Here is a tiny trained network, its code and every weight. The questions are about switching its units off for an input and a class, where a switched-off unit gives its printed mean instead of its output.

import numpy as np


def w(rows, s, z=0):
    codes = np.array(rows[::2]) - 128.0
    scale = np.full(codes.shape[1], s)
    scale[-1] = z or s
    return codes * scale


def f(y):
    return np.maximum(y, 0)


def log_softmax(a):
    a = a - a.max(-1, keepdims=True)
    return a - np.log(np.exp(a).sum(-1, keepdims=True))


def net(x, mask):
    res = np.array(x, float).reshape(1, 6) / 4 @ E
    y = f(res @ A[0][:, :-1].T + A[0][:, -1])
    res = res + np.where(mask, y, B[0][:, -1]) @ B[0][:, :-1]
    return log_softmax(res[-1] @ U[:, :-1].T + U[:, -1])


A, B = {}, {}
E = w([
[100,79,111,79,220,112,205,84,84],'x0',
[112,126,134,133,112,119,156,123,136],'x1',
[112,41,76,19,99,105,144,214,125],'x2',
[117,113,132,142,126,126,147,128,136],'x3',
[248,159,130,175,113,20,166,134,150],'x4',
[140,129,112,140,144,139,101,138,109],'x5',
],0.017)
A[0] = w([
[34,136,65,76,167,147,153,27,26,144],'neuron 1',
[159,25,97,60,66,84,109,230,140,127],'neuron 2',
[5,74,177,106,206,114,108,82,48,110],'neuron 3',
[75,160,205,125,174,142,124,48,84,238],'neuron 4',
[81,108,17,25,141,118,157,217,134,154],'neuron 5',
[190,110,87,106,219,74,233,58,15,3],'neuron 6',
[41,143,138,125,96,254,100,155,138,222],'neuron 7',
],0.0091,0.0049)
B[0] = w([
[167,178,220,126,164,161,176,141,109,219],'neuron 1',
[173,46,62,108,58,79,162,173,73,251],'neuron 2',
[170,217,171,92,139,170,167,180,120,215],'neuron 3',
[92,150,192,135,113,122,96,84,53,199],'neuron 4',
[135,73,64,54,181,137,144,248,175,253],'neuron 5',
[24,111,115,99,129,84,81,49,212,219],'neuron 6',
[73,56,164,20,118,81,23,52,196,243],'neuron 7',
],0.012,0.021)
U = w([
[89,114,152,137,125,115,77,33,160,216],'0',
[70,73,78,75,120,101,113,137,172,75],'1',
[143,168,176,120,141,183,176,105,29,89],'2',
[194,118,136,95,155,194,211,191,124,54],'3',
[226,206,175,250,91,108,123,134,172,254],'4',
[199,99,103,143,47,82,176,144,27,96],'5',
],0.014,0.007)

Each question gives the input, the list of numbers given to net, and the class t.
The units are the neurons (one row each of A and B). Each row of codes is followed by its name. A weight is (code - 128) times the scale printed after its matrix; where a second scale follows, it is the last column's (A, B and U).
mask holds one flag per neuron, in row order. A switched-off neuron (its flag False) gives its mean, the last column of its row in B, instead of its output. The means were averaged over made-up inputs and are rounded, as every weight is.
A unit's drop is (log p(t) with every unit on - log p(t) with that unit switched off) / (log p(t) with every unit on - log p(t) with every unit switched off).
The circuit of an input: a set's keep is (log p(t) with only the set's units on - log p(t) with every unit switched off) / (log p(t) with every unit on - log p(t) with every unit switched off). Starting from all 7 units, units are removed one at a time, each time the one whose removal leaves the highest keep (on an exact tie, the one counted first), for as long as the keep stays at least 0.8.
circuit, biggest first: the units of the circuit, biggest drop first
most important unit: the unit with the biggest drop
top k neurons: the k neurons with the biggest drops, biggest first
drop of u: that unit's drop, to one decimal
input [2,4,0,1,-6,8], class 2: circuit, biggest first => (neuron 1)
input [3,4,-1,2,8,4], class 0: top 3 neurons => (neuron 5; neuron 6; neuron 2)
input [0,6,0,0,5,5], class 4: top 3 neurons => (neuron 7; neuron 5; neuron 2)
input [-2,0,-1,-8,4,8], class 4: top 2 neurons => (neuron 2; neuron 7)
input [-1,1,0,-8,6,-5], class 4: circuit, biggest first => (neuron 7; neuron 5)
input [2,-2,8,-8,-6,-5], class 3: top 2 neurons => (neuron 1; neuron 3)
input [5,-7,6,8,-8,-3], class 3: top 2 neurons => (neuron 3; neuron 1)
input [-5,-7,-2,-1,4,1], class 4: top 2 neurons => (neuron 7; neuron 2)
input [0,-1,-3,-7,3,8], class 4: top 4 neurons => (neuron 7; neuron 2; neuron 6; neuron 5)
input [-1,2,6,-1,2,0], class 5: top 3 neurons => (neuron 2; neuron 7; neuron 6)
input [8,-5,1,-2,-6,6], class 3: top 3 neurons => (neuron 5; neuron 1; neuron 3)
input [1,4,0,-3,2,-3], class 0: top 4 neurons => (neuron 5; neuron 2; neuron 3; neuron 1)
input [8,7,0,4,-5,-2], class 2: top 2 neurons => (neuron 4; neuron 1)
input [0,-3,-3,8,6,8], class 4: top 3 neurons => (neuron 7; neuron 5; neuron 2)
input [-6,-7,8,4,5,6], class 5: circuit, biggest first => (neuron 2)
input [-5,6,-1,-6,1,-1], class 4: top 2 neurons => (neuron 7; neuron 6)
input [1,2,-2,0,0,-7], class 2: drop of neuron 6 => 0.4
input [-4,-3,8,1,1,7], class 5: drop of neuron 7 => 0.3
input [2,-7,6,1,-7,-8], class 3: drop of neuron 3 => 0.5
input [-5,0,-4,-8,4,6], class 4: most important unit => neuron 7
